Below is a small trained network, with its code and all its weights. Each question gives an input and a target symbol and asks what happens when units are switched off, that is, made to give their printed mean instead of their output.

import numpy as np


def w(rows, s, z=0):
    codes = np.array(rows[::2]) - 128.0
    scale = np.full(codes.shape[1], s)
    scale[-1] = z or s
    return codes * scale


def norm(h):
    return h / np.sqrt((h * h).mean(-1, keepdims=True) + 1e-5)


def softmax(a):
    e = np.exp(a - a.max(-1, keepdims=True))
    return e / e.sum(-1, keepdims=True)


def log_softmax(a):
    a = a - a.max(-1, keepdims=True)
    return a - np.log(np.exp(a).sum(-1, keepdims=True))


def net(x, mask):
    ids = ['αγηθξτ'.index(c) for c in x.split()]
    T = len(ids)
    res = E[ids] + P[:T]
    u = 0
    for l in range(3):
        r = norm(res)
        for j in range(3):
            rows = slice(2 * j, 2 * j + 2)
            q, k, v = (r @ M[l][rows].T for M in (Q, K, V))
            z = softmax(np.where(np.tri(T) > 0, q @ k.T / 2**0.5, -1e9)) @ v
            o = O[l][rows]
            res = res + np.where(mask[u + j], z, o[:, -1]) @ o[:, :-1]
        u += 3
    return log_softmax(norm(res)[-1] @ U[:, :-1].T + U[:, -1])


Q, K, V, O = {}, {}, {}, {}
E = w([
[118,99,60,124,124,109,190,84,90,120,119],'α',
[85,105,92,108,170,149,142,74,127,89,87],'γ',
[168,155,158,150,177,138,204,149,192,51,130],'η',
[147,31,139,168,160,248,154,143,78,123,116],'θ',
[81,125,53,38,84,187,88,230,190,153,140],'ξ',
[165,99,114,199,108,110,98,106,138,107,170],'τ',
],0.012)
P = w([
[112,119,156,114,115,50,110,170,91,129,60],'0',
[167,52,107,60,144,147,136,115,124,98,179],'1',
[168,155,8,167,155,151,130,148,102,96,62],'2',
[121,102,146,100,130,125,105,125,139,98,195],'3',
[128,172,65,205,158,143,120,132,151,114,95],'4',
[96,133,175,137,72,145,123,130,133,101,176],'5',
[109,192,106,215,118,188,108,136,159,155,91],'6',
[134,101,175,138,51,171,148,104,182,139,152],'7',
[122,194,58,203,165,109,129,118,148,123,56],'8',
],0.013)
Q[0] = w([
[84,133,195,105,99,72,96,83,119,71,168],'L0H0',
[129,143,150,105,131,160,60,186,70,185,48],'L0H0',
[78,177,102,224,191,109,52,208,51,87,219],'L0H1',
[222,165,99,162,166,74,53,158,134,198,98],'L0H1',
[95,109,158,110,108,92,140,84,137,186,151],'L0H2',
[138,116,130,177,94,79,49,117,254,68,140],'L0H2',
],0.0079)
K[0] = w([
[164,80,139,135,126,170,72,100,146,113,192],'L0H0',
[134,146,139,111,163,27,145,144,123,99,99],'L0H0',
[152,92,83,87,254,79,136,118,133,130,124],'L0H1',
[138,90,124,83,119,64,165,130,75,115,73],'L0H1',
[93,110,174,120,155,160,160,124,98,180,97],'L0H2',
[126,142,110,129,132,196,130,103,199,98,157],'L0H2',
],0.0092)
V[0] = w([
[108,169,181,232,86,113,80,218,83,173,84],'L0H0',
[133,180,56,157,167,153,86,92,138,111,73],'L0H0',
[103,87,139,192,129,120,129,3,97,135,105],'L0H1',
[182,83,161,226,63,117,13,153,126,147,146],'L0H1',
[169,91,147,74,152,151,201,47,81,184,179],'L0H2',
[122,206,124,99,73,60,124,106,133,123,130],'L0H2',
],0.0047)
O[0] = w([
[76,101,70,201,172,75,155,162,98,254,168,4],'L0H0',
[97,136,114,147,151,240,121,127,133,103,85,217],'L0H0',
[125,190,184,96,130,99,144,71,202,229,180,186],'L0H1',
[53,149,140,147,191,46,74,176,71,112,195,49],'L0H1',
[72,83,183,163,85,119,175,176,104,126,79,60],'L0H2',
[166,41,118,124,128,144,97,105,92,245,123,49],'L0H2',
],0.005,0.0032)
Q[1] = w([
[106,170,80,206,175,110,140,101,111,155,131],'L1H0',
[51,78,196,149,157,91,98,143,130,110,254],'L1H0',
[178,184,50,160,158,109,145,107,125,189,25],'L1H1',
[139,119,136,94,194,97,55,143,96,119,218],'L1H1',
[114,49,148,75,131,163,118,111,172,99,188],'L1H2',
[131,142,187,139,94,165,170,159,121,124,66],'L1H2',
],0.01)
K[1] = w([
[152,69,154,114,111,51,79,103,72,196,168],'L1H0',
[132,70,88,58,117,165,114,103,160,69,254],'L1H0',
[171,126,149,54,222,48,214,210,79,130,43],'L1H1',
[227,118,64,179,149,54,53,120,122,61,203],'L1H1',
[125,197,93,177,34,141,94,13,155,93,177],'L1H2',
[114,144,173,90,155,147,160,135,183,95,80],'L1H2',
],0.0077)
V[1] = w([
[174,178,147,150,141,154,158,122,144,145,89],'L1H0',
[119,193,105,245,92,80,112,153,86,197,94],'L1H0',
[222,174,128,255,52,60,100,143,174,82,92],'L1H1',
[156,91,103,133,114,97,116,90,161,90,165],'L1H1',
[126,126,145,171,46,62,140,191,74,118,130],'L1H2',
[106,58,143,187,47,171,158,149,84,155,148],'L1H2',
],0.0057)
O[1] = w([
[85,70,196,112,101,76,49,165,94,154,147,106],'L1H0',
[161,227,118,69,66,193,71,84,25,41,199,2],'L1H0',
[168,15,134,61,243,225,45,70,253,145,177,95],'L1H1',
[55,141,132,80,202,208,194,110,77,135,142,166],'L1H1',
[161,120,137,24,182,162,114,64,242,74,46,27],'L1H2',
[200,172,190,74,96,131,98,127,173,62,146,58],'L1H2',
],0.0052,0.0039)
Q[2] = w([
[117,105,160,64,214,127,58,92,116,159,231],'L2H0',
[140,68,205,52,40,97,167,144,123,112,110],'L2H0',
[181,190,2,201,192,161,76,160,109,126,41],'L2H1',
[125,181,87,103,201,161,87,55,175,187,131],'L2H1',
[108,224,159,93,64,100,132,57,133,139,128],'L2H2',
[167,224,48,239,169,108,108,183,109,155,59],'L2H2',
],0.0096)
K[2] = w([
[174,61,204,118,212,123,194,109,208,184,169],'L2H0',
[75,108,136,119,21,158,210,103,144,128,32],'L2H0',
[144,160,95,49,182,4,95,163,67,118,2],'L2H1',
[210,116,145,122,221,12,156,70,70,62,84],'L2H1',
[157,213,249,158,103,150,160,119,109,152,167],'L2H2',
[143,113,92,79,159,33,89,105,15,100,54],'L2H2',
],0.009)
V[2] = w([
[138,114,133,156,125,180,159,169,154,92,105],'L2H0',
[147,68,150,116,196,124,159,131,224,157,130],'L2H0',
[179,133,197,161,139,103,153,26,101,72,132],'L2H1',
[147,183,123,6,54,134,98,180,184,95,159],'L2H1',
[115,135,108,132,129,136,100,83,138,117,225],'L2H2',
[170,144,165,214,186,132,134,216,145,115,121],'L2H2',
],0.011)
O[2] = w([
[106,58,211,109,121,88,150,100,169,174,102,190],'L2H0',
[112,71,96,109,211,170,105,76,195,133,145,111],'L2H0',
[203,201,206,72,208,172,49,112,106,238,95,60],'L2H1',
[158,87,148,78,84,215,95,108,156,18,218,19],'L2H1',
[161,152,39,124,173,130,115,148,114,127,183,3],'L2H2',
[158,125,137,179,127,163,30,193,104,82,2,75],'L2H2',
],0.0098,0.0059)
U = w([
[213,140,243,132,91,182,44,133,113,81,38,110],'α',
[106,38,111,142,230,141,72,78,214,159,121,177],'γ',
[153,189,219,61,74,122,207,32,149,196,219,3],'η',
[101,48,114,187,45,109,134,136,157,2,186,126],'θ',
[180,228,56,188,184,148,111,161,62,119,188,162],'ξ',
[97,133,148,216,117,30,192,159,124,217,62,171],'τ',
],0.0048,0.0025)

Each question gives the input, a string of symbols that net reads in full, and the target symbol t.
The units are the heads (2 rows each of Q, K, V and O). Each row of codes is followed by its name. A weight is (code - 128) times the scale printed after its matrix; where a second scale follows, it is the last column's (O and U).
mask holds one flag per head, layer by layer. A switched-off head (its flag False) gives its mean, the last column of its rows in O, instead of its output. The means were averaged over made-up inputs and are rounded, as every weight is.
A unit's drop is (log p(t) with every unit on - log p(t) with that unit switched off) / (log p(t) with every unit on - log p(t) with every unit switched off).
The circuit of an input: a set's keep is (log p(t) with only the set's units on - log p(t) with every unit switched off) / (log p(t) with every unit on - log p(t) with every unit switched off). Starting from all 9 units, units are removed one at a time, each time the one whose removal leaves the highest keep (on an exact tie, the one counted first), for as long as the keep stays at least 0.8.
units of the circuit, in order: the units of the circuit, biggest drop first
unit that matters most: the unit with the biggest drop
which heads matter: for each layer, one digit per head in row order, 1 if its drop is at least 0.15 and else 0, layers parted by /
drop of u: that unit's drop, to one decimal
input γ τ α ξ η γ ξ η, target θ: which heads matter -> 010 / 000 / 010
input τ θ α θ η, target ξ: unit that matters most -> L1H0
input α τ γ γ τ ξ γ α γ, target η: units of the circuit, in order -> [L1H0 L2H2 L1H2 L2H1]
input γ η γ θ, target τ: which heads matter -> 000 / 010 / 010
input η γ γ τ τ η ξ, target γ: units of the circuit, in order -> [L1H1 L2H0]
input θ γ θ ξ γ η, target θ: which heads matter -> 000 / 000 / 010
input η τ ξ α τ α τ θ, target γ: which heads matter -> 010 / 010 / 000
input γ τ γ ξ τ γ, target γ: which heads matter -> 000 / 010 / 000
input θ γ α γ τ, target α: units of the circuit, in order -> [L1H2 L1H0 L2H1 L0H0]
input θ τ θ, target α: which heads matter -> 000 / 101 / 010
input θ γ α τ θ, target α: which heads matter -> 100 / 101 / 010
input ξ τ γ τ τ τ γ, target θ: which heads matter -> 100 / 000 / 010
input η γ γ γ ξ γ, target θ: which heads matter -> 000 / 000 / 010
input α γ α γ ξ, target η: which heads matter -> 000 / 101 / 001
input θ τ α γ γ α, target η: unit that matters most -> L2H2
input γ γ γ ξ ξ α α η, target α: which heads matter -> 000 / 010 / 011
input θ α γ γ ξ α, target θ: units of the circuit, in order -> [L2H1 L0H1]
input γ η γ γ, target α: units of the circuit, in order -> [L2H1 L2H2]
input γ α γ τ θ η γ γ, target α: which heads matter -> 000 / 000 / 011
input θ γ τ τ γ γ γ γ α, target α: units of the circuit, in order -> [L1H2 L1H0 L2H1 L0H0]
input ξ θ τ α, target γ: unit that matters most -> L1H1
input ξ τ γ α, target γ: units of the circuit, in order -> [L2H0 L1H1]
input τ γ τ γ τ, target ξ: which heads matter -> 100 / 100 / 000
input η τ τ γ τ γ τ, target γ: drop of L2H0 -> 0.2
input τ γ γ α ξ, target ξ: drop of L0H1 -> 0.1
input ξ τ γ τ γ θ τ τ τ, target θ: drop of L2H2 -> 0.0
input ξ γ γ γ γ ξ ξ α, target θ: units of the circuit, in order -> [L2H1]
input τ τ ξ, target ξ: drop of L0H0 -> 0.1
